Below is a small trained network, with its code and all its weights. Each question gives an input and a class and asks what happens when units are switched off, that is, made to give their printed mean instead of their output.

import numpy as np


def w(rows, s, z=0):
    codes = np.array(rows[::2]) - 128.0
    scale = np.full(codes.shape[1], s)
    scale[-1] = z or s
    return codes * scale


def norm(h):
    return h / np.sqrt((h * h).mean(-1, keepdims=True) + 1e-5)


def f(y):
    return np.maximum(y, 0)


def log_softmax(a):
    a = a - a.max(-1, keepdims=True)
    return a - np.log(np.exp(a).sum(-1, keepdims=True))


def net(x, mask):
    res = np.array(x, float).reshape(1, 6) / 4 @ E
    u = 0
    for l in range(2):
        y = f(norm(res) @ A[l][:, :-1].T + A[l][:, -1])
        res = res + np.where(mask[u : u + 4], y, B[l][:, -1]) @ B[l][:, :-1]
        u += 4
    return log_softmax(norm(res)[-1] @ U[:, :-1].T + U[:, -1])


A, B = {}, {}
E = w([
[199,54,152,177,122],'x0',
[49,104,142,202,171],'x1',
[180,224,112,233,220],'x2',
[113,94,13,161,9],'x3',
[187,192,103,164,109],'x4',
[49,196,163,159,80],'x5',
],0.0015)
A[0] = w([
[24,172,236,2,111,187],'L0N0',
[4,134,157,198,43,246],'L0N1',
[75,198,114,132,224,255],'L0N2',
[66,107,185,169,136,134],'L0N3',
],0.0037,0.00049)
B[0] = w([
[107,21,65,254,198,253],'L0N0',
[201,110,144,110,197,250],'L0N1',
[120,157,96,81,64,218],'L0N2',
[133,31,84,177,165,185],'L0N3',
],0.0047,0.0027)
A[1] = w([
[138,145,152,74,75,138],'L1N0',
[141,12,185,33,133,176],'L1N1',
[130,148,99,253,101,246],'L1N2',
[141,89,103,82,16,122],'L1N3',
],0.0035,0.0013)
B[1] = w([
[158,81,95,179,199,143],'L1N0',
[126,219,112,173,117,236],'L1N1',
[1,77,160,124,160,251],'L1N2',
[234,59,82,35,28,174],'L1N3',
],0.0035,0.0028)
U = w([
[62,255,124,146,134,118],'0',
[202,55,62,60,24,146],'1',
[86,151,234,47,73,2],'2',
[75,151,75,68,110,92],'3',
[66,28,116,212,229,185],'4',
[78,155,234,50,54,2],'5',
[224,198,177,69,199,150],'6',
],0.0089,0.0071)

Each question gives the input, the list of numbers given to net, and the class t.
The units are the neurons (one row each of A and B). Each row of codes is followed by its name. A weight is (code - 128) times the scale printed after its matrix; where a second scale follows, it is the last column's (A, B and U).
mask holds one flag per neuron, layer by layer. A switched-off neuron (its flag False) gives its mean, the last column of its row in B, instead of its output. The means were averaged over made-up inputs and are rounded, as every weight is.
A unit's drop is (log p(t) with every unit on - log p(t) with that unit switched off) / (log p(t) with every unit on - log p(t) with every unit switched off).
The circuit of an input: a set's keep is (log p(t) with only the set's units on - log p(t) with every unit switched off) / (log p(t) with every unit on - log p(t) with every unit switched off). Starting from all 8 units, units are removed one at a time, each time the one whose removal leaves the highest keep (on an exact tie, the one counted first), for as long as the keep stays at least 0.8.
circuit, biggest first: the units of the circuit, biggest drop first
k most important neurons: the k neurons with the biggest drops, biggest first
drop when u is switched off: that unit's drop, to one decimal
input [1,-1,7,-1,-3,-3], class 6: 3 most important neurons -> L0N0, L0N3, L0N2
input [2,-4,0,-6,-5,-7], class 6: 3 most important neurons -> L0N0, L1N2, L1N1
input [8,0,1,-6,-1,-6], class 6: circuit, biggest first -> L0N0, L1N2
input [-8,-2,0,7,-7,6], class 4: circuit, biggest first -> L0N0, L0N1
input [-7,-7,-3,-1,-7,7], class 4: most important neuron -> L0N0
input [-1,-5,6,3,0,0], class 0: 2 most important neurons -> L0N0, L0N1
input [6,-6,5,3,-8,-3], class 1: 3 most important neurons -> L0N0, L0N1, L0N3
input [0,1,-2,7,1,5], class 1: circuit, biggest first -> L0N0, L1N3
input [-4,2,5,-1,5,0], class 0: circuit, biggest first -> L0N0, L0N1
input [0,0,5,-4,-3,-3], class 6: 3 most important neurons -> L0N0, L1N2, L0N2
input [3,2,3,-2,-4,-6], class 6: 3 most important neurons -> L0N0, L1N2, L0N3
input [-4,-6,-6,-5,1,2], class 4: drop when L0N0 is switched off -> 2.4
input [-5,-8,2,-4,-8,5], class 4: drop when L0N0 is switched off -> 2.7
input [-7,-7,-4,-6,5,0], class 4: drop when L0N0 is switched off -> 1.3
input [-5,-4,7,3,-7,-4], class 3: most important neuron -> L0N1
